Below is a small trained network, with its code and all its weights. Each question gives an input and a class and asks what happens when units are switched off, that is, made to give their printed mean instead of their output.

import numpy as np


def w(rows, s, z=0):
    codes = np.array(rows[::2]) - 128.0
    scale = np.full(codes.shape[1], s)
    scale[-1] = z or s
    return codes * scale


def f(y):
    return np.maximum(y, 0)


def log_softmax(a):
    a = a - a.max(-1, keepdims=True)
    return a - np.log(np.exp(a).sum(-1, keepdims=True))


def net(x, mask):
    res = np.array(x, float).reshape(1, 5) / 4 @ E
    y = f(res @ A[0][:, :-1].T + A[0][:, -1])
    res = res + np.where(mask, y, B[0][:, -1]) @ B[0][:, :-1]
    return log_softmax(res[-1] @ U[:, :-1].T + U[:, -1])


A, B = {}, {}
E = w([
[205,173,58,150,194,9,47,138,132],'x0',
[255,53,182,136,104,84,119,183,117],'x1',
[94,123,123,139,88,96,90,190,252],'x2',
[168,146,161,32,80,145,55,64,150],'x3',
[209,171,125,191,115,159,174,69,200],'x4',
],0.0093)
A[0] = w([
[83,112,101,235,152,135,191,182,106,4],'N0',
[78,103,162,104,85,199,189,118,147,26],'N1',
[147,142,125,125,152,154,179,56,23,40],'N2',
[142,134,144,22,97,157,74,52,162,45],'N3',
[43,101,121,59,127,120,96,171,87,115],'N4',
[32,183,97,123,139,155,134,61,150,59],'N5',
[77,125,130,122,107,128,123,181,254,20],'N6',
[139,174,64,133,158,102,82,108,129,90],'N7',
[153,158,120,178,124,160,175,52,191,4],'N8',
[147,132,124,148,117,143,151,92,179,153],'N9',
[176,81,180,119,98,145,150,166,120,115],'N10',
],0.018,0.0043)
B[0] = w([
[111,175,178,52,102,150,229,92,164,251],'N0',
[75,142,133,188,221,5,104,111,153,252],'N1',
[85,112,111,122,59,177,11,88,155,235],'N2',
[94,172,169,72,101,156,239,103,158,250],'N3',
[150,161,134,146,153,159,116,191,16,244],'N4',
[249,61,98,120,101,129,157,147,182,250],'N5',
[88,107,103,131,60,187,27,65,139,250],'N6',
[82,110,141,181,190,48,129,117,159,216],'N7',
[158,172,160,112,162,130,90,185,7,224],'N8',
[99,108,101,136,137,160,150,193,54,196],'N9',
[211,94,84,136,139,114,141,136,163,210],'N10',
],0.018,0.015)
U = w([
[100,175,166,90,108,168,216,111,157,108],'0',
[99,113,98,146,83,188,55,81,139,98],'1',
[161,156,134,141,155,163,126,192,40,116],'2',
[110,124,128,190,194,66,135,111,169,109],'3',
[254,64,82,135,128,139,158,145,178,143],'4',
[130,121,105,158,129,158,155,149,128,254],'5',
],0.0096,0.011)

Each question gives the input, the list of numbers given to net, and the class t.
The units are the neurons (one row each of A and B). Each row of codes is followed by its name. A weight is (code - 128) times the scale printed after its matrix; where a second scale follows, it is the last column's (A, B and U).
mask holds one flag per neuron, in row order. A switched-off neuron (its flag False) gives its mean, the last column of its row in B, instead of its output. The means were averaged over made-up inputs and are rounded, as every weight is.
A unit's drop is (log p(t) with every unit on - log p(t) with that unit switched off) / (log p(t) with every unit on - log p(t) with every unit switched off).
The circuit of an input: a set's keep is (log p(t) with only the set's units on - log p(t) with every unit switched off) / (log p(t) with every unit on - log p(t) with every unit switched off). Starting from all 11 units, units are removed one at a time, each time the one whose removal leaves the highest keep (on an exact tie, the one counted first), for as long as the keep stays at least 0.8.
circuit, biggest first: the units of the circuit, biggest drop first
most important unit: the unit with the biggest drop
top k neurons: the k neurons with the biggest drops, biggest first
drop when u is switched off: that unit's drop, to one decimal
input [-1,6,2,5,-5], class 4: top 4 neurons -> [N10, N0, N8, N9]
input [6,4,8,6,-2], class 1: most important unit -> N6
input [-5,4,-2,0,-4], class 3: top 2 neurons -> [N1, N5]
input [-6,2,5,2,5], class 3: top 3 neurons -> [N1, N2, N4]
input [-6,0,-6,5,6], class 1: top 2 neurons -> [N2, N4]
input [0,-7,-3,-3,-7], class 2: top 2 neurons -> [N4, N10]
input [-7,4,6,2,-7], class 2: top 2 neurons -> [N4, N2]
input [-7,-5,5,1,-7], class 2: top 3 neurons -> [N4, N7, N2]
input [1,-8,-3,7,8], class 2: top 2 neurons -> [N8, N0]
input [-8,5,-5,1,-5], class 3: top 2 neurons -> [N1, N6]
input [1,0,-4,-1,7], class 2: top 2 neurons -> [N8, N6]
input [-7,-7,-5,-2,0], class 3: top 3 neurons -> [N1, N6, N10]
input [5,-5,4,-8,7], class 0: top 2 neurons -> [N0, N4]
input [3,7,8,-8,5], class 0: top 3 neurons -> [N0, N2, N5]
input [-4,7,0,-2,4], class 4: circuit, biggest first -> [N10]
input [6,6,6,-5,-3], class 1: drop when N1 is switched off -> 2.1
input [-2,6,-7,-8,-8], class 0: drop when N3 is switched off -> 0.0
input [-8,-4,7,-5,8], class 2: drop when N8 is switched off -> 3.2
